What can hang from each mark
J_112: J_29 J_532
J_893: J_112 J_226 J_299 J_301 J_909
J_532: J_301
J_738: J_876 J_893 J_909
J_909: J_226 J_301
J_29: J_112 J_226 J_301 J_909
J_226: J_299 J_876 J_893
J_299: J_29 J_893
J_876: J_532 J_738 J_893 J_909

Known rows, with every way that one mark hangs from another
J_738{J_876 J_893{J_112{J_29{J_226}} J_299}}: [-2.02 -0.53 -0.45 -0.16  0.07  0.61 -0.99  2.44  2.15  1.39 -0.29 -0.41
  2.72  1.02 -1.48  1.02  0.44  1.92  0.51  1.29  1.21 -1.42 -0.25  0.67
 -1.46  1.24  2.40 -0.82  2.88  0.45  2.00  0.51  1.33  0.64 -2.18  0.71
  0.53  0.73  0.68 -0.60  4.48 -1.05 -0.21 -1.95  0.24 -1.47 -0.70]
J_893{J_112{J_532} J_226 J_299 J_301 J_909}: [-3.84 -0.15  0.98 -1.57 -0.13 -0.07 -0.14  3.04  2.79 -0.09  0.25 -1.49
  4.05  2.68 -0.44  0.35 -0.62  1.86  1.42  1.69  0.69 -2.45 -1.46  0.64
 -0.76  0.81  2.41 -3.63  1.32  1.02  3.59  0.18  1.02  0.46 -2.50 -0.54
 -0.43  0.25  0.67  0.37  5.87  0.20  0.10  0.37  2.56 -2.15 -1.87]
J_876{J_532{J_301} J_893{J_299{J_29}}}: [-1.90 -0.07  0.19 -0.27  0.41 -1.78  0.95  0.78  1.09  1.79  1.90 -0.81
  0.91  1.53 -0.26  0.80  1.97  0.47  2.22  1.93  2.84 -1.05 -0.61  1.65
 -1.97  0.72  1.99 -1.05  2.66 -0.55  2.82  0.66  1.79  0.46 -2.03  1.71
 -1.54 -0.29  1.15 -0.26  2.16 -0.37  0.53 -1.12 -0.71 -2.18 -0.87]
J_876{J_738 J_893{J_112} J_909}: [-1.01  1.25  1.19 -0.28  1.14 -1.50  0.73  1.37  1.43  1.64  1.69 -1.47
  1.14  1.77  0.03  1.00  0.30  1.86  0.56  1.77  2.99  0.29 -2.25  0.42
 -1.51  1.60  2.04 -1.59  1.92 -1.40  2.04 -0.78  1.22  0.68 -2.55  0.33
 -0.19  0.45  2.05  0.75  2.04  0.16 -0.05  0.16 -2.50 -1.97 -1.47]
J_299{J_29{J_112{J_532} J_301 J_909}}: [-0.22  1.95  0.26  1.42 -0.88  0.85  0.56  0.57  1.97 -0.31 -0.13  1.24
  0.81  1.76 -0.01 -0.92  0.57 -0.65  0.24  1.82  2.03 -1.53 -0.70  1.90
 -0.27  2.02  1.03 -0.52  1.53  0.27  1.33  1.48  0.40 -0.74 -0.85  0.93
  0.59 -0.01  1.70  1.12  1.90 -1.54  2.20 -1.55 -0.09 -1.07  0.06]
J_112{J_29{J_226{J_876}} J_532{J_301}}: [-0.50 -0.34 -2.51 -0.14  0.11  0.23 -1.29 -0.62  2.37 -0.24  3.47  0.06
  1.23  0.43 -0.50 -1.43  0.86 -0.81 -0.55  2.41  0.16 -2.06 -0.48  1.43
 -1.25  2.41  1.04 -1.57  2.59 -0.73  2.74  1.36  0.31 -0.26 -0.20  0.26
  0.73 -0.21  0.85 -0.18  2.75 -1.28  0.22 -0.81 -0.56 -1.90 -1.00]
J_299{J_29{J_112 J_226 J_301} J_893}: [ 0.55  1.47 -1.46  0.84 -0.65  1.01  1.92  1.25  0.99  1.72  0.73  1.70
  0.20  1.25 -0.90 -0.79 -0.18 -0.71 -0.17  1.22  2.80 -1.26  0.39  2.68
 -1.51  0.17  0.89 -0.87  1.11  0.97  1.56  1.46  1.11 -1.61 -1.77  1.59
  0.45  0.48  1.56  0.91  3.12 -1.87 -0.02 -2.00 -1.15 -1.09 -0.54]
J_893{J_112{J_532} J_226{J_299} J_301 J_909}: [-3.04 -0.47  0.65 -1.34  0.17 -0.23 -0.21  2.17  2.94 -0.11  0.18 -1.61
  3.24  2.87 -0.10  0.13 -0.68  1.77  1.23  2.48 -0.28 -2.40 -1.96  0.28
  0.06  0.63  2.16 -3.97  1.37  0.57  3.33  0.46  0.99  0.32 -2.21 -0.74
 -0.52  0.40  0.88  0.92  5.67 -0.10  0.75  0.36  1.90 -2.41 -2.04]
J_876{J_893{J_112{J_532{J_301}} J_299}}: [-2.20  0.78  0.70 -0.71  0.20 -0.38 -0.04  0.82  2.22  0.38  1.70 -0.96
  2.32  1.91 -0.51  1.30  1.59  1.10  0.95  1.71  1.21 -1.47 -1.44  0.09
 -2.11  1.21  1.85 -1.26  2.93  0.18  3.29 -0.36  1.28 -0.62 -1.63  0.45
 -0.33  0.19  0.45  0.09  2.78 -0.25  0.91 -0.23  0.04 -2.25 -1.35]
J_876{J_893{J_226{J_299} J_909}}: [-1.94 -0.19  0.08 -0.35  0.24 -1.08 -0.43  0.87  1.10  1.20  0.71 -0.60
  2.27  1.65 -0.39  1.04  0.02  2.13  1.58  3.15  1.47 -1.92 -1.64  1.50
 -0.05  0.40  2.58 -3.34  2.04 -0.10  2.21 -0.26  2.07 -0.08 -2.89  1.47
 -0.65  0.89  0.87  0.49  4.24 -0.34 -0.31 -0.58  0.14 -2.59 -1.04]
J_29{J_226{J_299} J_301}: [ 0.36  1.09 -1.06  0.70 -0.57  0.32  0.44  0.50  1.06  1.01  0.77  0.29
  0.70  0.86 -0.06 -0.22  0.03  0.34  0.73  2.01  0.90 -2.29 -0.40  1.88
 -0.74  0.65  1.48 -1.55  2.72 -0.27  1.23  1.74  1.93 -1.67 -1.22  1.35
  0.78  1.07  1.20  1.15  3.41 -1.83  0.79 -2.74 -0.62 -1.21 -0.53]
J_112{J_29{J_226{J_893}}}: [-0.22 -0.21 -1.92  0.75 -0.26 -0.11 -0.21  0.39  1.03  1.23  1.80  0.28
  1.20  0.37 -1.54 -0.66 -0.08 -0.46 -0.75  1.87  0.66 -2.25 -0.17  1.94
 -0.71  1.50  1.57 -1.58  2.53  0.00  1.62  0.82  1.85 -1.30 -1.00  1.17
  1.10 -0.28  0.97  0.19  4.32 -1.58 -0.23 -1.58 -1.03 -1.69 -0.96]
J_226{J_893{J_301 J_909}}: [-1.61 -0.40 -0.40 -0.22  0.35 -0.28 -0.11  1.87  1.68  0.46  1.56  0.28
  2.78  1.73 -1.89  0.00  0.38  0.64  0.66  2.34  1.18 -1.79 -1.11  1.40
 -0.12  0.22  2.13 -3.39  1.75 -0.43  3.13 -0.30  2.45 -0.46 -2.19  0.87
 -0.44 -0.82  0.63  0.72  5.26 -0.78 -0.41 -0.37 -0.26 -2.38 -1.43]
J_738{J_876{J_532{J_301} J_893{J_226 J_299}} J_909}: [-3.61 -0.45  0.49  0.31  1.47 -1.46 -0.21  1.26  1.38  0.89  1.60 -1.28
  3.42  0.96 -0.01  2.26  3.05  2.14  1.84  1.68  3.12 -1.21 -0.51  1.01
 -1.41  1.39  2.79 -2.40  3.21 -0.86  2.75  0.85  1.85  1.56 -3.29  2.67
 -0.44  1.12  0.70 -0.05  2.27  0.23 -0.42 -0.41  0.08 -2.05 -0.55]
J_226{J_299{J_29 J_893}}: [ 0.04 -0.80 -0.82 -0.03 -0.51  0.46  0.74  1.06  1.79  1.43  0.00 -0.13
  0.29  1.97 -0.61 -0.07  1.28  0.66  1.12  2.55  1.75 -0.28 -0.99  1.54
 -0.14 -0.35  0.70 -1.23  1.58 -0.08  2.22  0.52  1.15 -0.75 -1.35  1.03
 -0.96  0.12  0.66 -0.05  3.93 -0.85  0.78 -1.44 -1.00 -1.05 -1.70]
J_29{J_112 J_301 J_909{J_226}}: [-0.55  1.76 -0.55  1.38 -0.37  0.95  0.74  0.69  0.22  0.35  0.51  1.77
  2.12  0.52 -0.57  0.05 -0.13 -0.55 -0.03  1.35  2.15 -1.95 -0.36  3.09
 -0.50  2.23  1.56 -1.08  2.59  0.96  0.51  1.81  0.26 -1.23 -1.35  1.40
  1.49  0.48  1.75  1.24  2.08 -1.77  0.24 -2.89 -0.81 -1.69  1.12]
J_876{J_532 J_738{J_893{J_112 J_226} J_909{J_301}}}: [-3.34 -0.08  1.38  0.49  1.63 -1.29  0.44  2.91  2.41  1.08 -0.18 -1.50
  4.08  1.12  0.21  1.61  1.09  2.18  2.21  1.29  3.20 -0.36 -2.14  1.25
 -1.71  1.30  1.36 -2.62  3.32 -0.48  1.31  0.73  0.53  2.42 -3.29  1.04
  0.45  2.45  1.49  0.81  2.57  0.73 -0.46  0.20  0.37 -1.37 -0.71]
J_893{J_112 J_226{J_876} J_299 J_909}: [-3.07 -0.32 -0.54 -1.90 -0.46  1.06  0.04  2.26  1.52  1.46  0.05 -1.17
  4.23  1.14 -0.16  0.16 -0.26  2.60  2.76  2.09  1.42 -1.66 -0.68  1.30
 -0.52  0.89  1.89 -3.83  1.52  0.07  2.64  0.61  0.56  0.99 -2.66  1.18
 -0.95  0.92  1.13 -0.23  5.50  0.06 -0.22 -0.90  0.67 -2.37 -2.77]
J_738{J_876{J_909{J_226{J_893{J_301}}}}}: [-1.44 -0.09 -0.44 -0.20  1.47 -0.35 -0.10  1.70  0.29  0.17  1.82 -0.27
  2.38  1.61 -1.07  1.04  0.61  0.77 -0.10  1.77  1.90 -0.31 -1.19  1.24
 -0.02  1.75  2.37 -2.56  1.88 -0.48  3.21  0.53  1.52 -0.23 -2.83  1.13
  0.14 -0.57  0.99  1.57  3.63 -0.80 -0.90 -1.22 -1.19 -2.11 -0.71]
J_112{J_29{J_226{J_893}} J_532{J_301}}: [-0.47 -0.05 -1.91  0.61 -0.02 -0.48 -0.81 -0.70  1.96 -0.13  3.31  0.05
  1.10  1.10 -1.14 -0.57  0.68 -1.36 -1.29  1.84 -0.24 -2.42 -0.50  1.53
 -1.19  1.90  1.11 -1.70  2.98  0.03  2.70  1.00  1.49 -1.42 -0.31  0.85
  1.11 -0.96  0.53  0.38  3.54 -1.36  0.24 -0.69 -0.67 -1.95 -1.15]
J_112{J_29{J_226} J_532}: [-0.59 -0.05 -1.17  0.80 -0.12 -0.47 -0.72  0.38  2.13 -0.11  1.83  0.04
  0.87  0.68 -0.62 -1.19  0.30 -0.59 -1.12  1.87  0.25 -2.37 -0.89  1.40
 -1.12  2.05  1.35 -0.64  2.27  0.04  2.04  0.98  0.80 -0.92 -0.39 -0.39
  1.66 -0.02  0.62 -0.20  3.15 -1.26  0.14 -0.49  0.26 -1.16 -0.23]
J_738{J_876 J_893 J_909{J_226 J_301}}: [-2.25 -0.39  0.23  0.99  1.86  0.69 -0.79  2.49  1.18 -0.44  0.22  0.73
  4.09  0.67 -1.07  2.69  2.29  1.99  1.00  1.93  2.75 -0.01 -1.75  1.35
 -0.89  1.00  1.76 -1.18  3.56  0.05  2.11  0.77  0.64  0.52 -2.99  1.52
  1.36  1.88 -0.35  0.66  1.97 -0.57 -1.50 -1.56  0.53 -1.41  0.83]
J_893{J_226{J_876{J_738 J_909}}}: [-1.09  0.02 -0.38 -0.60  0.57 -0.63 -0.48  0.91  1.39  0.81  1.50 -1.31
  1.72  0.89  0.93 -0.64  0.21  1.51  1.34  2.45  2.80  0.06 -1.86  1.46
 -0.29  2.34  1.49 -3.07  1.54 -1.99  1.95  0.33  0.37  1.81 -2.11  1.20
 -0.57  0.90  2.11  0.59  2.52  0.18 -0.74 -0.47 -1.67 -1.35 -1.70]
J_909{J_226{J_299} J_301}: [-0.98 -0.16 -0.56  0.28  0.23 -0.05  0.41  0.64  0.18  0.01  0.58  0.14
  1.95  0.69 -0.33  0.72  0.37  0.82  0.93  2.47  1.43 -1.95 -1.72  2.52
 -0.34  0.87  1.56 -1.78  2.99  0.65  1.41  1.45  0.78 -1.43 -1.70  0.77
  0.89  1.17  0.51  1.18  3.20 -1.53 -0.30 -2.63 -0.05 -1.50  0.16]
J_299{J_29{J_112 J_226{J_876}} J_893}: [ 0.33  0.19 -2.38 -0.15 -0.28  1.21  1.16  0.80  0.91  1.99  0.98  1.50
  0.40  0.65 -0.95 -1.89 -0.01 -0.34  0.32  2.21  2.61 -0.63  0.45  2.24
 -1.15  0.73  0.96 -1.27  0.39  0.18  2.38  0.79  0.58 -0.70 -1.88  1.56
 -0.24  0.53  1.45  0.24  3.38 -1.32 -0.55 -1.51 -1.30 -1.07 -1.40]
J_226{J_876{J_532 J_893{J_299{J_29}} J_909{J_301}}}: [-1.46  0.87 -0.37 -0.42  0.37 -1.91  0.59  0.67  0.14  1.23  1.60 -1.00
  0.94  0.88 -0.15 -0.04  0.73  1.42  2.38  2.61  5.03 -0.70 -0.77  2.59
 -1.38  1.81  1.99 -2.05  1.53 -1.18  2.28  0.97  1.27  0.93 -3.66  2.41
 -1.13  1.20  2.18  1.34  2.51 -0.28  0.93 -1.06 -1.37 -1.52 -1.10]
J_738{J_876 J_893{J_299{J_29{J_301}}} J_909{J_226}}: [-2.01  0.18  0.43  0.79  0.73  1.50 -0.48  2.93  1.43  0.46 -0.54 -0.03
  3.53  1.71 -0.74  2.74  1.64  2.23  2.03  1.47  3.01  0.43 -0.43  1.34
 -0.89  0.66  2.04 -0.84  2.84  0.40  2.43  1.01  1.06  0.53 -3.05  2.24
  0.15  1.25  0.04  0.10  2.69 -0.58 -0.49 -2.43  1.48 -1.29 -0.18]
J_876{J_738{J_909{J_226{J_299} J_301}} J_893{J_112}}: [-1.62  0.67  0.70  0.47  1.61 -0.64  0.89  1.12  0.70  0.87  1.11 -1.37
  2.75  1.36 -0.37  2.32 -0.17  2.64  0.85  2.43  2.67 -0.68 -1.89  1.52
 -1.02  1.18  2.46 -2.15  2.64  0.34  1.46  0.03  1.19 -0.71 -3.38  0.73
  1.13  1.98  1.10  1.40  2.81 -0.53 -0.47 -1.09 -0.06 -1.87 -0.72]
J_299{J_29{J_112 J_909}}: [-0.64  0.50  0.09  0.72 -0.58  0.67  0.98  1.12  1.34  0.86 -0.35  1.23
  0.76  1.44 -0.35 -0.75  0.61 -0.30  0.75  2.19  2.33 -1.19 -0.81  1.71
 -0.18  1.36  1.67 -0.65  1.45  0.06  1.38  1.22  0.47  0.07 -0.85  1.03
 -0.15 -0.13  1.55  0.22  2.22 -1.26  0.83 -2.12 -0.95 -1.29 -0.15]
J_893{J_226{J_876{J_738}} J_301 J_909}: [-2.10 -0.79 -0.47 -1.21  0.87 -0.25 -0.62  2.13  2.16  0.65  1.62 -0.78
  3.17  1.36 -0.27 -0.81 -0.49  1.96  1.66  2.89  1.85 -0.98 -1.45  1.72
  0.03  1.25  2.29 -4.25  0.99 -1.23  2.74 -0.36  1.24  1.67 -2.76  0.23
 -1.10  0.15  1.68  0.27  4.64 -0.18 -1.21 -0.02  0.39 -2.21 -1.54]
J_112{J_29{J_226{J_876{J_909}} J_301}}: [ 0.35  1.14 -2.39  0.35 -0.43  0.25 -0.59  0.20  1.28  0.64  2.72  0.02
  0.88  0.18 -0.46 -1.09 -0.55 -0.04 -0.38  1.99  2.37 -1.78 -0.10  2.39
 -0.92  2.46  1.37 -2.08  2.17 -1.14  1.30  2.10  0.62 -0.01 -1.44  1.45
  0.92  0.74  2.28  1.03  3.09 -1.52  0.45 -1.95 -2.14 -1.70 -0.87]

Rows
[-1.34  0.05 -0.12  0.01  1.31 -0.26  0.10  1.35  0.26  0.25  1.35 -0.25
  1.89  1.03  0.12  1.12  1.39  1.06  0.33  1.54  2.06 -0.02 -1.62  1.30
 -0.47  1.77  1.79 -1.29  2.22 -0.72  2.42  1.18  0.35  0.19 -2.06  0.88
  0.65  0.08  0.74  0.57  1.96 -0.54 -1.06 -1.38 -1.54 -1.67 -0.25] => J_738{J_876{J_909{J_226}}}
[-1.62 -0.37  0.57  1.49  1.37 -1.73  0.54  1.18  2.07  0.78  1.36 -1.09
  1.95  0.49  0.18 -0.18  2.12  0.89  0.97  1.50  2.72 -0.55 -1.27  1.35
 -1.12  1.46  1.53 -1.49  2.44 -1.93  1.66  0.52  1.23  1.27 -1.69  0.81
  0.73  0.69  1.15 -0.25  1.88  0.20 -0.39  0.34 -0.81 -0.66 -0.72] => J_876{J_532 J_738{J_909}}
[-0.95 -0.77 -1.56 -0.04  0.73 -1.89 -0.37 -1.27  1.33  1.04  2.93 -1.23
  1.79  0.96 -0.43 -0.93  1.03  0.84  1.86  2.82  1.37 -1.17 -0.51  2.48
  0.00  1.27  1.49 -4.43  2.12 -2.21  2.67  0.27  2.31  0.68 -2.34  2.40
 -1.14 -0.84  1.67  0.72  4.38 -0.35  0.32 -0.27 -2.04 -2.14 -2.83] => J_226{J_299 J_876{J_532{J_301} J_738} J_893{J_909}}
[ 0.11  1.25 -2.15 -0.43 -0.68  1.34  0.51  0.07  0.25  1.58  0.56  0.16
  1.96  0.84 -0.70 -0.47 -0.87  0.81  1.32  2.91  0.94 -1.80  0.15  2.32
  0.18  1.86  1.01 -2.88  2.40  0.03  1.14  1.85  1.43 -1.64 -2.24  2.24
  0.55  1.31  1.93  2.24  4.95 -1.48  2.06 -2.97 -1.46 -1.63 -2.13] => J_29{J_226{J_299 J_876 J_893{J_112}} J_909{J_301}}
[-2.17 -0.34 -0.73 -1.38  0.84  0.58  1.20  3.10  1.49  1.37  1.69 -0.04
  3.54  2.18 -1.75  0.90 -0.46  0.96  0.38  1.34  1.29 -0.75 -0.99  1.90
 -1.09 -0.03  1.35 -2.79  1.47  1.41  3.20  0.28  0.45 -0.68 -2.69 -0.51
 -0.01 -0.40  0.70  0.38  5.39 -0.17 -1.24 -0.17  0.01 -2.79 -1.40] => J_299{J_893{J_112 J_301 J_909{J_226}}}
[-2.35 -0.68 -0.44 -0.86  0.83 -0.75 -0.16  1.59  1.41  1.09  1.87 -1.11
  2.86  2.02 -1.97  1.23 -1.70  1.80  0.01  2.69  0.74 -2.44 -1.19  1.53
 -0.41  0.97  3.36 -3.10  1.85  1.23  2.56 -0.07  1.32 -0.42 -2.98 -0.63
 -0.06 -0.17  1.33  0.54  5.60 -1.00 -0.31 -0.81  0.55 -3.67 -0.79] => J_876{J_893{J_112{J_29} J_301 J_909{J_226{J_299}}}}
[-0.26  0.04 -2.18 -0.58  0.33  0.70 -0.19  1.16  0.99  1.31  1.94  0.54
  1.90  0.53 -1.44 -1.34 -0.19  0.01  0.61  2.60  0.92 -1.45  0.10  1.35
 -0.58  1.37  1.78 -2.71  1.66 -0.83  2.91  0.34  2.14 -0.88 -2.04  1.28
 -0.20  0.22  1.29  1.04  4.58 -1.28 -0.23 -1.53 -0.59 -1.87 -1.52] => J_29{J_226{J_876 J_893{J_301}}}
[-1.49 -0.11  0.41 -0.08  1.49 -0.28 -0.33  2.12  1.62  0.65  1.00  0.29
  2.06  1.19 -1.31  1.01  1.94  1.86  0.57  2.50  2.06 -0.78 -1.30  0.19
 -0.64  0.94  2.81 -1.20  2.12 -1.07  2.78 -0.81  2.24  0.18 -2.78  0.35
 -0.52  0.13  0.86  0.40  2.72 -1.19 -0.08 -0.71 -0.57 -2.20  0.31] => J_738{J_876{J_893{J_301}}}
[-0.50  0.24 -1.71 -1.69  0.34  1.44  1.01  2.28  2.49  1.56  1.42 -0.28
  1.34  2.25 -0.71 -1.40 -0.30  0.20  0.59  2.10  0.88  0.00 -0.13  0.70
 -1.29  0.92  0.47 -1.56  0.36  0.33  3.81  0.60  0.29 -0.59 -2.05 -0.55
 -0.66  0.16  1.31  0.58  4.54 -0.46  0.87  0.06  0.37 -1.66 -2.53] => J_299{J_29{J_226{J_876}} J_893{J_112{J_532} J_301}}
[-1.18 -0.43 -1.64  0.08  0.66 -0.79  0.36 -0.14 -0.19  0.61  1.10 -0.31
  2.10 -0.38 -0.02 -0.61  0.68  0.70  1.88  2.61  1.88 -1.78 -0.80  3.12
 -0.41  1.89  1.20 -2.37  2.67 -0.35  1.44  1.93  0.40 -0.36 -2.43  1.36
  0.40  1.39  1.40  1.29  3.07 -1.20  0.32 -2.03 -0.50 -1.55 -0.30] => J_909{J_226{J_299 J_876{J_532}} J_301}
[-1.27 -0.12 -2.25  0.15  0.95 -1.13 -0.64 -0.82  0.46  1.36  3.72  0.04
  2.06 -0.03 -0.86  0.06  0.94 -0.48  0.42  2.46  2.01 -1.22  0.02  3.21
 -0.98  3.58  1.50 -1.54  3.44 -0.47  1.46  1.49  0.09  0.55 -1.83  1.47
  0.14 -0.34  2.17  0.11  1.89 -0.71  0.47 -1.42 -1.85 -3.20  0.36] => J_112{J_29{J_909{J_226{J_876{J_532{J_301} J_893}}}}}
[-0.62  0.70 -1.44 -0.44 -0.04  0.02 -0.38  0.63  0.37  1.84  1.56  0.21
  1.49  0.12 -0.90 -0.40  0.13  1.26  1.27  2.66  2.34 -1.44  0.21  1.68
 -1.54  1.54  2.38 -1.46  1.94 -0.57  2.38 -0.19  2.10 -0.90 -2.59  1.90
 -0.03  1.25  1.09  0.11  3.42 -0.89 -0.40 -1.76 -0.36 -1.49 -0.88] => J_29{J_226{J_876{J_893{J_299}}}}
[-1.40  1.50 -0.13 -0.33 -0.50  1.23  1.18  1.48  0.76  0.86  0.13 -0.98
  2.61  2.18 -0.33  0.89 -0.41  0.65  1.41  0.97  0.76 -0.89 -0.30  1.60
 -0.98  1.35  0.88 -1.48  1.94  1.61  2.67  1.02  0.85 -2.00 -2.12  1.02
  0.20 -0.22  0.87  1.13  4.41 -0.93  1.42 -1.59  1.30 -1.89 -2.15] => J_909{J_226{J_893{J_112{J_532} J_299{J_29{J_301}}}}}
[-0.77 -0.20 -1.44  0.41  0.07 -0.49 -0.73 -0.14  2.44 -0.36  3.18  0.03
  0.87  1.07 -0.50 -0.64  0.90 -1.12 -1.12  1.81  0.02 -2.46 -0.96  1.38
 -1.54  1.81  1.23 -1.01  3.00 -0.05  2.53  1.45  0.68 -0.71  0.10 -0.13
  1.20 -0.52  0.50 -0.17  2.59 -1.27  0.01 -0.75 -0.31 -1.77 -0.40] => J_112{J_29{J_226} J_532{J_301}}
[ 0.34  1.07 -0.24  0.64 -1.10  1.00  0.58  0.81  1.57  0.96 -0.34  0.16
  0.55  2.03  0.24  0.17  0.59  0.52  1.72  2.60  1.60 -1.07 -0.63  2.02
  0.54  0.95  1.00 -1.13  2.42 -0.36  0.86  2.00  1.15 -0.68 -0.97  1.53
 -0.47  0.30  1.71  0.97  3.01 -1.50  2.61 -3.07 -0.81 -1.39 -0.74] => J_226{J_299{J_29{J_301 J_909}}}
[-2.82  0.11  0.05 -0.61 -0.03 -0.94 -0.86  0.55  2.73 -0.03  2.69 -1.20
  2.84  2.15 -1.49  1.13  0.49  1.34  0.03  1.95  1.10 -2.51 -1.16  1.01
 -1.65  1.23  2.43 -2.36  2.52  0.59  3.24 -0.34  1.25 -0.12 -1.86  0.15
 -0.03 -0.71  0.57 -0.40  4.37 -0.35  0.56  0.44  0.30 -2.98 -1.59] => J_876{J_893{J_112{J_29 J_532{J_301}} J_299 J_909}}
[-0.65  0.71 -0.26  0.27  1.47 -2.81 -0.09 -0.10  0.83  1.54  2.68 -1.27
  0.72  0.36  0.22 -0.78  1.03  1.22  1.17  2.39  3.96  0.32 -1.28  1.76
 -1.27  2.73  1.78 -2.08  1.69 -2.84  1.97 -0.48  1.37  1.57 -3.08  1.54
 -0.53  0.56  2.67  0.76  1.46  0.30  0.03  0.56 -2.84 -1.53 -1.06] => J_226{J_876{J_532 J_738 J_893 J_909}}
[-1.97  0.00  0.94  0.36  0.16 -1.12 -1.00  2.04  1.92 -0.10  0.44  0.02
  2.98  1.52 -1.34  1.04  0.35  2.29  1.69  2.16  3.46 -1.15 -1.91  2.56
 -1.16  0.23  2.21 -2.58  2.64 -0.27  1.91 -0.81  2.12  0.70 -2.95  1.37
  0.12  0.85  0.49  0.33  4.10 -0.30 -1.24 -0.97  0.43 -0.91 -0.32] => J_876{J_738{J_893{J_299 J_909{J_301}}}}
[-1.90  0.10 -0.14 -0.73  0.01  0.67  0.54  1.94  2.48  0.86  0.10 -0.73
  2.80  1.80 -0.07  0.27  1.07  0.85  0.52  1.25  0.73 -0.63 -1.55  0.66
 -1.09  1.01  0.03 -1.79  1.98  0.76  2.55  0.29 -0.09 -0.38 -1.67 -0.09
  0.22  0.73  0.72  0.17  3.93  0.18  0.54  0.66  0.21 -1.56 -1.81] => J_299{J_893{J_112{J_532} J_226}}
[-1.92 -0.09 -0.64 -0.98 -0.50  0.02 -0.77  1.19  1.08  0.57  0.75 -1.09
  2.45  0.81  0.33 -0.23  0.33  1.53  1.87  2.32  2.93 -1.13 -1.07  1.55
 -0.48  1.96  1.93 -3.11  1.79 -0.95  2.40  0.93  0.56  1.21 -2.18  2.01
 -0.72  1.30  1.48  0.40  3.65  0.05 -0.32 -1.44 -0.65 -1.27 -1.76] => J_893{J_226{J_876{J_909}} J_299}
[-0.97  0.91  1.05  0.37  0.38 -2.11 -0.32  0.76  1.05  0.85  1.73 -1.21
  0.80  1.55 -0.35  0.73  0.40  1.81  0.57  2.14  4.03 -0.41 -1.68  1.48
 -1.35  1.65  2.81 -1.69  1.91 -1.34  2.13 -1.07  2.19  0.35 -2.66  1.43
 -0.16  0.48  1.58  0.45  2.49  0.03 -0.60 -0.54 -1.64 -0.99 -0.78] => J_876{J_738 J_893{J_299} J_909}
[-2.21  0.80  0.50 -0.40  0.31 -0.02  0.58  1.71  2.15 -0.51  0.84 -0.26
  3.10  1.68 -0.46  0.41  0.71  1.32  0.88  1.78  1.05 -1.92 -2.19  1.20
 -1.03  0.66  0.92 -2.27  2.04  0.31  2.50  0.72  0.49 -0.55 -1.89 -0.38
  0.87  0.43  0.43  0.89  3.82 -0.50  0.69  0.32  0.42 -1.98 -1.33] => J_893{J_112{J_532} J_909{J_301}}
[-0.30  0.62 -1.26  1.14 -0.54  0.39  0.69 -0.06  0.04  0.09  0.29  1.70
  1.60  0.96 -1.34  0.15 -0.26 -0.13 -0.50  2.27  2.88 -1.99 -0.59  4.03
 -0.02  1.38  1.31 -1.83  2.20  1.82  0.64  1.45  0.41 -1.97 -2.08  1.73
  1.42  1.11  1.30  1.76  3.62 -1.67  0.11 -2.76 -1.08 -0.92  0.75] => J_29{J_112 J_909{J_226{J_299{J_893}} J_301}}
[-1.84  1.50 -0.18  0.01 -0.52  0.65  0.42  0.90  0.28 -0.11  0.33 -0.25
  3.44  1.60 -0.85  0.98 -0.35  0.52  0.60  1.46  1.19 -1.69 -0.70  2.61
 -0.56  2.43  1.02 -1.84  2.79  1.86  1.79  1.16  0.63 -2.17 -2.19  1.16
  1.52  0.42  0.81  1.75  4.46 -0.71  1.36 -1.78  0.82 -1.40 -0.96] => J_29{J_909{J_226{J_893{J_112{J_532} J_299}} J_301}}
